Here is a tiny trained network, its code and every weight. The questions are about switching its units off for an input and a class, where a switched-off unit gives its printed mean instead of its output.

import numpy as np


def w(rows, s, z=0):
    codes = np.array(rows[::2]) - 128.0
    scale = np.full(codes.shape[1], s)
    scale[-1] = z or s
    return codes * scale


def norm(h):
    return h / np.sqrt((h * h).mean(-1, keepdims=True) + 1e-5)


def f(y):
    return y / 2 * (1 + np.tanh(0.7978845608 * (y + 0.044715 * y**3)))


def log_softmax(a):
    a = a - a.max(-1, keepdims=True)
    return a - np.log(np.exp(a).sum(-1, keepdims=True))


def net(x, mask):
    res = np.array(x, float).reshape(1, 8) / 4 @ E
    u = 0
    for l in range(3):
        y = f(norm(res) @ A[l][:, :-1].T + A[l][:, -1])
        res = res + np.where(mask[u : u + 6], y, B[l][:, -1]) @ B[l][:, :-1]
        u += 6
    return log_softmax(norm(res)[-1] @ U[:, :-1].T + U[:, -1])


A, B = {}, {}
E = w([
[193,111,126,157,62,135,175,83,109,173,151],'x0',
[135,88,69,108,108,218,140,128,46,125,181],'x1',
[128,169,80,127,105,113,53,109,127,99,161],'x2',
[194,180,208,58,92,107,117,107,14,106,61],'x3',
[77,254,80,30,129,128,245,106,111,94,28],'x4',
[26,147,98,106,173,70,100,63,74,147,44],'x5',
[104,128,232,174,166,122,73,195,194,141,127],'x6',
[124,115,54,153,172,174,183,81,118,10,117],'x7',
],0.00094)
A[0] = w([
[124,228,92,45,92,118,154,177,204,135,138,25],'0.n0',
[178,75,103,169,125,179,166,130,79,118,195,67],'0.n1',
[185,91,177,147,115,42,54,65,98,33,130,83],'0.n2',
[87,180,109,116,193,6,15,70,135,115,101,2],'0.n3',
[141,164,172,87,148,96,212,117,121,65,23,178],'0.n4',
[132,66,113,175,155,141,26,170,170,101,226,10],'0.n5',
],0.0024,0.00069)
B[0] = w([
[210,143,83,52,86,89,58,163,69,65,122,164],'0.n0',
[154,87,80,158,125,167,58,120,145,91,116,191],'0.n1',
[163,115,129,95,101,242,108,155,120,156,96,174],'0.n2',
[119,6,114,170,103,226,139,123,104,108,117,190],'0.n3',
[59,188,134,43,165,186,59,94,28,161,113,234],'0.n4',
[123,231,151,57,103,143,120,97,55,190,36,245],'0.n5',
],0.002,0.0011)
A[1] = w([
[112,170,209,131,137,75,120,156,186,132,102,2],'1.n0',
[69,190,165,121,236,166,117,149,112,5,72,135],'1.n1',
[118,114,240,133,151,117,86,178,149,169,63,73],'1.n2',
[151,110,70,133,98,181,209,97,90,84,171,88],'1.n3',
[105,133,109,105,139,118,189,43,103,130,57,129],'1.n4',
[233,199,154,80,84,127,148,215,171,65,163,53],'1.n5',
],0.003,0.00095)
B[1] = w([
[169,78,76,156,147,169,161,164,120,153,201,138],'1.n0',
[209,93,73,113,96,190,196,37,169,161,96,251],'1.n1',
[159,153,120,162,199,100,112,190,106,152,254,203],'1.n2',
[162,82,208,153,185,160,64,170,140,164,161,193],'1.n3',
[68,155,196,136,86,36,81,156,72,174,103,193],'1.n4',
[74,83,48,85,89,98,126,87,72,112,154,198],'1.n5',
],0.0026,0.0017)
A[2] = w([
[188,96,124,208,160,134,129,161,190,125,190,1],'2.n0',
[5,101,95,117,185,112,181,137,184,150,107,231],'2.n1',
[202,42,121,138,101,201,177,108,143,119,173,196],'2.n2',
[190,86,191,110,79,175,46,121,61,173,155,209],'2.n3',
[147,134,165,120,156,99,154,177,73,118,168,129],'2.n4',
[109,191,128,63,61,134,100,104,38,97,73,97],'2.n5',
],0.0031,0.0011)
B[2] = w([
[81,191,208,67,222,70,222,156,202,140,90,174],'2.n0',
[231,57,127,182,92,214,57,80,56,87,112,175],'2.n1',
[134,39,124,231,135,148,122,105,184,106,18,215],'2.n2',
[134,129,13,135,180,209,69,114,38,103,146,252],'2.n3',
[84,160,106,180,168,107,35,169,110,202,176,139],'2.n4',
[147,159,200,163,193,98,200,148,254,173,148,212],'2.n5',
],0.0023,0.0029)
U = w([
[94,131,149,145,84,86,131,135,152,75,127,68],'0',
[133,148,127,135,154,128,80,168,78,167,185,144],'1',
[129,111,174,165,163,113,168,170,200,138,138,124],'2',
[33,123,225,123,56,101,143,171,112,11,150,3],'3',
[126,134,101,81,63,76,145,158,135,79,170,104],'4',
[55,127,169,136,75,71,125,111,105,134,99,91],'5',
[135,200,142,59,128,115,194,89,127,136,86,140],'6',
[155,66,89,158,126,190,113,89,116,91,91,153],'7',
],0.012,0.013)

Each question gives the input, the list of numbers given to net, and the class t.
The units are the neurons (one row each of A and B). Each row of codes is followed by its name. A weight is (code - 128) times the scale printed after its matrix; where a second scale follows, it is the last column's (A, B and U).
mask holds one flag per neuron, layer by layer. A switched-off neuron (its flag False) gives its mean, the last column of its row in B, instead of its output. The means were averaged over made-up inputs and are rounded, as every weight is.
A unit's drop is (log p(t) with every unit on - log p(t) with that unit switched off) / (log p(t) with every unit on - log p(t) with every unit switched off).
The circuit of an input: a set's keep is (log p(t) with only the set's units on - log p(t) with every unit switched off) / (log p(t) with every unit on - log p(t) with every unit switched off). Starting from the 12 units with the biggest drops (on a tie, the unit counted first), units are removed one at a time, each time the one whose removal leaves the highest keep (on an exact tie, the one counted first), for as long as the keep stays at least 0.8.
units of the circuit, in order: the units of the circuit, biggest drop first
most important unit: the unit with the biggest drop
k most important neurons: the k neurons with the biggest drops, biggest first
k most important neurons of layer l: the k neurons of layer l with the biggest drops, biggest first
drop of u: that unit's drop, to one decimal
input [4,-3,-6,0,-1,1,-3,-4], class 1: units of the circuit, in order : (1.n1 2.n2)
input [3,-5,-5,5,-5,7,3,-3], class 1: most important unit : 1.n2
input [8,2,0,-4,5,7,0,-8], class 5: units of the circuit, in order : (1.n1 1.n4)
input [4,6,7,-5,2,6,-6,-3], class 1: units of the circuit, in order : (1.n1 2.n2)
input [0,-6,3,-5,4,0,0,-4], class 4: 2 most important neurons : (0.n0 2.n2)
input [-7,-7,-1,-1,8,-5,3,-8], class 4: units of the circuit, in order : (0.n0 1.n5 0.n5)
input [5,-5,7,5,-2,-2,8,3], class 1: 2 most important neurons : (1.n2 1.n1)
input [7,-6,2,-7,0,1,-6,-2], class 0: units of the circuit, in order : (2.n3 1.n1 2.n5 0.n4)
input [5,-3,-3,-1,-7,4,5,5], class 2: 2 most important neurons of layer 0 : (0.n4 0.n0)
input [6,8,0,5,6,-4,-1,4], class 1: 4 most important neurons : (1.n3 1.n4 1.n1 0.n3)
input [5,-4,6,2,4,0,3,-5], class 1: 2 most important neurons of layer 2 : (2.n0 2.n4)
input [5,-7,0,-8,6,-1,2,-3], class 4: 3 most important neurons : (0.n0 2.n2 2.n3)
input [7,-5,7,-5,-5,-3,6,7], class 2: 2 most important neurons : (2.n0 1.n1)
input [8,-8,-7,7,0,-5,-4,-7], class 1: 2 most important neurons of layer 1 : (1.n1 1.n2)
input [1,7,-5,1,6,-3,8,-5], class 1: 2 most important neurons : (2.n4 1.n2)
input [-3,-1,-2,-4,6,8,8,-6], class 7: most important neuron : (2.n1)
input [-3,-1,-3,-8,7,-1,5,2], class 7: drop of 2.n1 : 0.4
input [5,-6,-3,5,-3,2,0,-1], class 1: drop of 2.n4 : 0.0
input [-4,2,4,-6,5,-7,3,-6], class 4: drop of 1.n5 : 0.1
